Below are the code and all the weights of a small trained network. Each question names an input and a target symbol and asks about switching units off, where a switched-off unit gives its printed mean instead of its output.

import numpy as np


def w(rows, s, z=0):
    codes = np.array(rows[::2]) - 128.0
    scale = np.full(codes.shape[1], s)
    scale[-1] = z or s
    return codes * scale


def f(y):
    return np.maximum(y, 0)


def softmax(a):
    e = np.exp(a - a.max(-1, keepdims=True))
    return e / e.sum(-1, keepdims=True)


def log_softmax(a):
    a = a - a.max(-1, keepdims=True)
    return a - np.log(np.exp(a).sum(-1, keepdims=True))


def net(x, mask):
    ids = ['αβγδεζθλμξστω'.index(c) for c in x.split()]
    T = len(ids)
    res = E[ids] + P[:T]
    u = 0
    for l in range(2):
        r = res
        for j in range(3):
            rows = slice(3 * j, 3 * j + 3)
            q, k, v = (r @ M[l][rows].T for M in (Q, K, V))
            z = softmax(np.where(np.tri(T) > 0, q @ k.T / 3**0.5, -1e9)) @ v
            o = O[l][rows]
            res = res + np.where(mask[u + j], z, o[:, -1]) @ o[:, :-1]
        u += 3
        y = f(res @ A[l][:, :-1].T + A[l][:, -1])
        res = res + np.where(mask[u : u + 4], y, B[l][:, -1]) @ B[l][:, :-1]
        u += 4
    return log_softmax(res[-1] @ U[:, :-1].T + U[:, -1])


Q, K, V, O, A, B = {}, {}, {}, {}, {}, {}
E = w([
[53,180,143,119],'α',
[102,102,124,209],'β',
[150,174,77,116],'γ',
[112,174,123,98],'δ',
[137,80,222,69],'ε',
[173,225,118,152],'ζ',
[65,141,130,178],'θ',
[159,146,171,198],'λ',
[118,169,193,166],'μ',
[190,164,91,170],'ξ',
[63,240,118,101],'σ',
[89,117,76,152],'τ',
[74,195,245,172],'ω',
],0.013)
P = w([
[78,16,55,160],'0',
[113,250,200,185],'1',
[111,230,202,185],'2',
[112,240,217,187],'3',
[113,228,220,187],'4',
[119,239,224,184],'5',
[124,254,231,184],'6',
[119,235,237,183],'7',
[115,229,233,194],'8',
],0.0064)
Q[0] = w([
[126,97,203,129],'0.h0',
[161,158,192,105],'0.h0',
[174,5,111,39],'0.h0',
[74,145,204,175],'0.h1',
[180,87,99,81],'0.h1',
[64,140,183,195],'0.h1',
[201,107,205,116],'0.h2',
[100,143,70,117],'0.h2',
[124,173,186,87],'0.h2',
],0.013)
K[0] = w([
[172,153,104,78],'0.h0',
[200,105,147,103],'0.h0',
[168,249,83,201],'0.h0',
[162,43,170,64],'0.h1',
[156,214,86,174],'0.h1',
[109,76,177,71],'0.h1',
[152,67,150,75],'0.h2',
[89,197,77,172],'0.h2',
[129,127,181,35],'0.h2',
],0.014)
V[0] = w([
[38,200,90,137],'0.h0',
[7,114,135,117],'0.h0',
[203,206,59,23],'0.h0',
[44,81,165,42],'0.h1',
[36,188,166,120],'0.h1',
[187,81,179,2],'0.h1',
[171,158,231,29],'0.h2',
[43,228,104,128],'0.h2',
[115,222,140,171],'0.h2',
],0.0079)
O[0] = w([
[185,109,135,154,171],'0.h0',
[164,58,170,100,191],'0.h0',
[154,194,34,123,33],'0.h0',
[168,86,123,30,149],'0.h1',
[192,126,193,119,195],'0.h1',
[108,187,103,50,64],'0.h1',
[143,246,127,170,158],'0.h2',
[206,79,121,118,241],'0.h2',
[193,116,179,127,253],'0.h2',
],0.011,0.0058)
A[0] = w([
[77,81,81,159,47],'0.n0',
[182,52,140,65,189],'0.n1',
[210,255,193,122,253],'0.n2',
[110,125,175,178,229],'0.n3',
],0.0073,0.0019)
B[0] = w([
[34,140,98,77,134],'0.n0',
[161,148,178,64,179],'0.n1',
[74,2,79,130,251],'0.n2',
[76,75,138,140,189],'0.n3',
],0.0072,0.017)
Q[1] = w([
[165,178,114,93],'1.h0',
[111,148,127,140],'1.h0',
[178,162,119,119],'1.h0',
[122,141,163,89],'1.h1',
[104,8,180,130],'1.h1',
[170,221,105,151],'1.h1',
[126,54,144,129],'1.h2',
[125,105,169,172],'1.h2',
[125,214,98,142],'1.h2',
],0.012)
K[1] = w([
[142,10,160,151],'1.h0',
[94,111,145,160],'1.h0',
[165,2,172,152],'1.h0',
[91,152,203,156],'1.h1',
[46,171,139,51],'1.h1',
[220,38,123,206],'1.h1',
[70,144,125,45],'1.h2',
[61,145,78,111],'1.h2',
[203,86,98,223],'1.h2',
],0.0085)
V[1] = w([
[108,84,164,127],'1.h0',
[128,57,129,71],'1.h0',
[41,136,12,120],'1.h0',
[1,105,183,169],'1.h1',
[205,169,207,147],'1.h1',
[112,161,190,207],'1.h1',
[218,76,160,104],'1.h2',
[50,1,100,76],'1.h2',
[171,115,103,59],'1.h2',
],0.0093)
O[1] = w([
[116,136,153,117,171],'1.h0',
[141,215,159,125,176],'1.h0',
[180,135,113,181,82],'1.h0',
[2,132,152,135,190],'1.h1',
[155,84,113,12,90],'1.h1',
[25,25,125,50,110],'1.h1',
[188,142,173,76,160],'1.h2',
[124,176,156,164,254],'1.h2',
[231,183,116,104,132],'1.h2',
],0.0099,0.026)
A[1] = w([
[187,47,95,2,30],'1.n0',
[56,111,161,72,255],'1.n1',
[59,35,145,182,241],'1.n2',
[160,200,131,161,71],'1.n3',
],0.0072,0.0043)
B[1] = w([
[84,7,159,254,167],'1.n0',
[183,165,70,108,222],'1.n1',
[166,114,44,61,254],'1.n2',
[190,89,104,155,189],'1.n3',
],0.009,0.021)
U = w([
[136,75,142,173,47],'α',
[200,88,43,117,242],'β',
[59,72,173,122,10],'γ',
[176,155,101,3,123],'δ',
[152,188,116,133,133],'ε',
[87,132,187,209,2],'ζ',
[173,132,162,115,178],'θ',
[70,84,119,208,128],'λ',
[30,135,158,150,155],'μ',
[186,146,82,190,188],'ξ',
[251,196,81,89,209],'σ',
[132,193,179,78,115],'τ',
[70,125,81,100,138],'ω',
],0.0059,0.0049)

Each question gives the input, a string of symbols that net reads in full, and the target symbol t.
The units are the heads (3 rows each of Q, K, V and O) and the neurons (one row each of A and B). Each row of codes is followed by its name. A weight is (code - 128) times the scale printed after its matrix; where a second scale follows, it is the last column's (O, A, B and U).
mask holds one flag per unit, layer by layer, with each layer's heads first. A switched-off unit (its flag False) gives its mean, the last column of its rows in O or B, instead of its output. The means were averaged over made-up inputs and are rounded, as every weight is.
A unit's drop is (log p(t) with every unit on - log p(t) with that unit switched off) / (log p(t) with every unit on - log p(t) with every unit switched off).
The circuit of an input: a set's keep is (log p(t) with only the set's units on - log p(t) with every unit switched off) / (log p(t) with every unit on - log p(t) with every unit switched off). Starting from the 12 units with the biggest drops (on a tie, the unit counted first), units are removed one at a time, each time the one whose removal leaves the highest keep (on an exact tie, the one counted first), for as long as the keep stays at least 0.8.
circuit, biggest first: the units of the circuit, biggest drop first
k most important neurons: the k neurons with the biggest drops, biggest first
k most important neurons of layer l: the k neurons of layer l with the biggest drops, biggest first
heads that matter: for each layer, one digit per head in row order, 1 if its drop is at least 0.15 and else 0, layers parted by /
drop of u: that unit's drop, to one decimal
input τ ω μ α μ ζ, target ζ: 2 most important neurons : 0.n0, 1.n2
input α ζ α ξ λ γ θ θ, target θ: 3 most important neurons : 1.n0, 0.n2, 0.n1
input τ θ μ μ ζ β α, target ζ: circuit, biggest first : 0.h2, 0.n0, 1.h1
input θ θ μ θ σ δ, target τ: heads that matter : 101 / 101
input ζ λ λ λ λ ξ, target β: heads that matter : 110 / 111
input ω μ ζ μ τ ζ, target γ: circuit, biggest first : 1.n0, 1.h1, 0.n2, 0.h0
input λ β λ θ λ ζ β β ζ, target ω: heads that matter : 011 / 010
input α μ μ σ γ σ γ δ ζ, target θ: 2 most important neurons of layer 0 : 0.n2, 0.n1
input ε β ζ μ, target μ: heads that matter : 111 / 010
input ω μ μ, target γ: heads that matter : 110 / 011
input δ β ζ γ, target σ: 3 most important neurons of layer 0 : 0.n2, 0.n3, 0.n1
input τ δ σ μ, target ζ: heads that matter : 011 / 011
input ξ δ λ, target λ: most important neuron : 0.n0
input γ μ ζ μ τ ζ θ μ, target ξ: heads that matter : 111 / 110
input λ μ ξ, target ω: 3 most important neurons : 1.n2, 0.n2, 1.n1
input μ δ θ, target δ: heads that matter : 000 / 010
input ζ γ θ δ θ α λ, target β: 2 most important neurons : 0.n2, 1.n2
input σ θ τ ζ ξ ζ γ, target α: heads that matter : 101 / 011
input γ ξ δ θ δ, target ξ: most important neuron : 0.n0
input σ θ θ σ β, target α: heads that matter : 111 / 011
input θ ζ λ, target τ: 2 most important neurons : 0.n2, 0.n1
input μ σ μ γ ζ γ λ, target δ: 2 most important neurons : 0.n2, 1.n1
input θ τ ξ, target τ: most important neuron : 0.n2
input σ ζ μ θ λ θ δ, target α: 2 most important neurons : 1.n0, 0.n2
input μ α μ, target δ: 2 most important neurons : 0.n2, 1.n1
input μ μ τ τ ξ λ ζ γ μ, target δ: 2 most important neurons of layer 1 : 1.n1, 1.n2
input θ μ ξ τ α τ μ ζ, target τ: most important neuron : 0.n0
input ξ λ θ τ α θ μ β, target λ: 2 most important neurons of layer 0 : 0.n0, 0.n1
input ω α ζ γ α α γ, target γ: drop of 0.h2 : 0.1
input λ μ ε μ θ α μ ω, target ω: drop of 0.h2 : 1.1
